Here is a tiny trained network, its code and every weight. The questions are about switching its units off for an input and a class, where a switched-off unit gives its printed mean instead of its output.

import numpy as np


def w(rows, s, z=0):
    codes = np.array(rows[::2]) - 128.0
    scale = np.full(codes.shape[1], s)
    scale[-1] = z or s
    return codes * scale


def f(y):
    return np.maximum(y, 0)


def log_softmax(a):
    a = a - a.max(-1, keepdims=True)
    return a - np.log(np.exp(a).sum(-1, keepdims=True))


def net(x, mask):
    res = np.array(x, float).reshape(1, 5) / 4 @ E
    y = f(res @ A[0][:, :-1].T + A[0][:, -1])
    res = res + np.where(mask, y, B[0][:, -1]) @ B[0][:, :-1]
    return log_softmax(res[-1] @ U[:, :-1].T + U[:, -1])


A, B = {}, {}
E = w([
[191,128,240,158,163,159,94,200,106,172],'x0',
[150,116,174,235,48,63,186,228,128,62],'x1',
[207,110,82,214,112,238,62,152,88,95],'x2',
[154,114,174,104,78,209,88,133,71,163],'x3',
[57,132,137,119,24,94,74,122,193,251],'x4',
],0.011)
A[0] = w([
[164,155,178,138,63,141,101,145,78,177,130],'N0',
[127,154,108,74,130,180,75,69,93,207,77],'N1',
[113,143,70,79,144,157,129,96,124,134,128],'N2',
[169,105,118,133,172,160,163,134,57,95,111],'N3',
[165,129,121,107,186,146,134,117,143,3,98],'N4',
[130,113,173,161,137,110,141,161,117,92,106],'N5',
[131,103,93,139,83,76,164,176,134,135,198],'N6',
[159,120,157,185,126,93,116,115,93,50,218],'N7',
[139,134,176,74,196,104,136,112,124,131,153],'N8',
[66,95,133,108,95,177,54,152,144,188,253],'N9',
[110,151,109,132,115,85,167,104,187,103,143],'N10',
],0.012,0.0037)
B[0] = w([
[165,96,213,206,135,162,15,220,160,180,218],'N0',
[125,34,126,128,237,141,19,78,140,22,242],'N1',
[105,129,51,98,155,97,104,77,154,80,212],'N2',
[242,117,1,84,197,177,117,226,115,110,228],'N3',
[195,182,37,41,110,191,194,132,99,198,249],'N4',
[71,186,214,130,109,209,159,87,77,119,195],'N5',
[61,137,84,182,76,136,187,109,181,119,222],'N6',
[108,152,87,148,115,189,206,148,74,136,225],'N7',
[107,111,186,99,222,87,151,133,110,159,211],'N8',
[183,42,178,128,91,103,43,103,150,89,241],'N9',
[60,139,79,122,91,86,180,105,143,161,233],'N10',
],0.0089,0.014)
U = w([
[216,64,223,160,91,139,16,168,175,203,149],'0',
[82,146,185,74,217,61,229,85,170,230,155],'1',
[84,148,78,152,2,54,154,63,207,136,242],'2',
[127,85,126,75,212,114,52,22,122,92,41],'3',
[160,164,142,102,178,73,31,119,167,187,2],'4',
[114,151,203,180,121,164,186,179,60,138,114],'5',
[200,169,76,78,184,165,169,156,20,150,216],'6',
],0.009,0.0022)

Each question gives the input, the list of numbers given to net, and the class t.
The units are the neurons (one row each of A and B). Each row of codes is followed by its name. A weight is (code - 128) times the scale printed after its matrix; where a second scale follows, it is the last column's (A, B and U).
mask holds one flag per neuron, in row order. A switched-off neuron (its flag False) gives its mean, the last column of its row in B, instead of its output. The means were averaged over made-up inputs and are rounded, as every weight is.
A unit's drop is (log p(t) with every unit on - log p(t) with that unit switched off) / (log p(t) with every unit on - log p(t) with every unit switched off).
The circuit of an input: a set's keep is (log p(t) with only the set's units on - log p(t) with every unit switched off) / (log p(t) with every unit on - log p(t) with every unit switched off). Starting from all 11 units, units are removed one at a time, each time the one whose removal leaves the highest keep (on an exact tie, the one counted first), for as long as the keep stays at least 0.8.
circuit, biggest first: the units of the circuit, biggest drop first
most important unit: the unit with the biggest drop
k most important neurons: the k neurons with the biggest drops, biggest first
drop when u is switched off: that unit's drop, to one decimal
input [-3,6,5,2,3], class 5: 2 most important neurons : (N7, N1)
input [-1,-8,2,-8,-4], class 6: most important unit : N4
input [2,-2,-5,-4,7], class 2: circuit, biggest first : (N10, N3, N9)
input [-4,5,-8,-5,-4], class 2: 2 most important neurons : (N6, N10)
input [6,1,1,-5,2], class 5: 4 most important neurons : (N9, N1, N5, N3)
input [-2,-2,3,3,6], class 0: 2 most important neurons : (N0, N9)
input [-4,8,-7,-6,-7], class 2: 3 most important neurons : (N6, N10, N1)
input [5,-5,-5,0,7], class 0: 2 most important neurons : (N9, N0)
input [-6,-4,7,7,-4], class 3: 4 most important neurons : (N1, N2, N7, N5)
input [0,3,-8,-3,3], class 2: 2 most important neurons : (N6, N10)
input [8,4,-5,0,1], class 5: 2 most important neurons : (N5, N9)
input [8,-8,-8,-6,5], class 3: drop when N1 is switched off : 0.3
input [-3,-2,7,4,-1], class 3: drop when N1 is switched off : 0.9
input [0,7,-4,1,-2], class 5: most important unit : N5
input [-5,-6,1,-7,-6], class 6: drop when N4 is switched off : 0.2
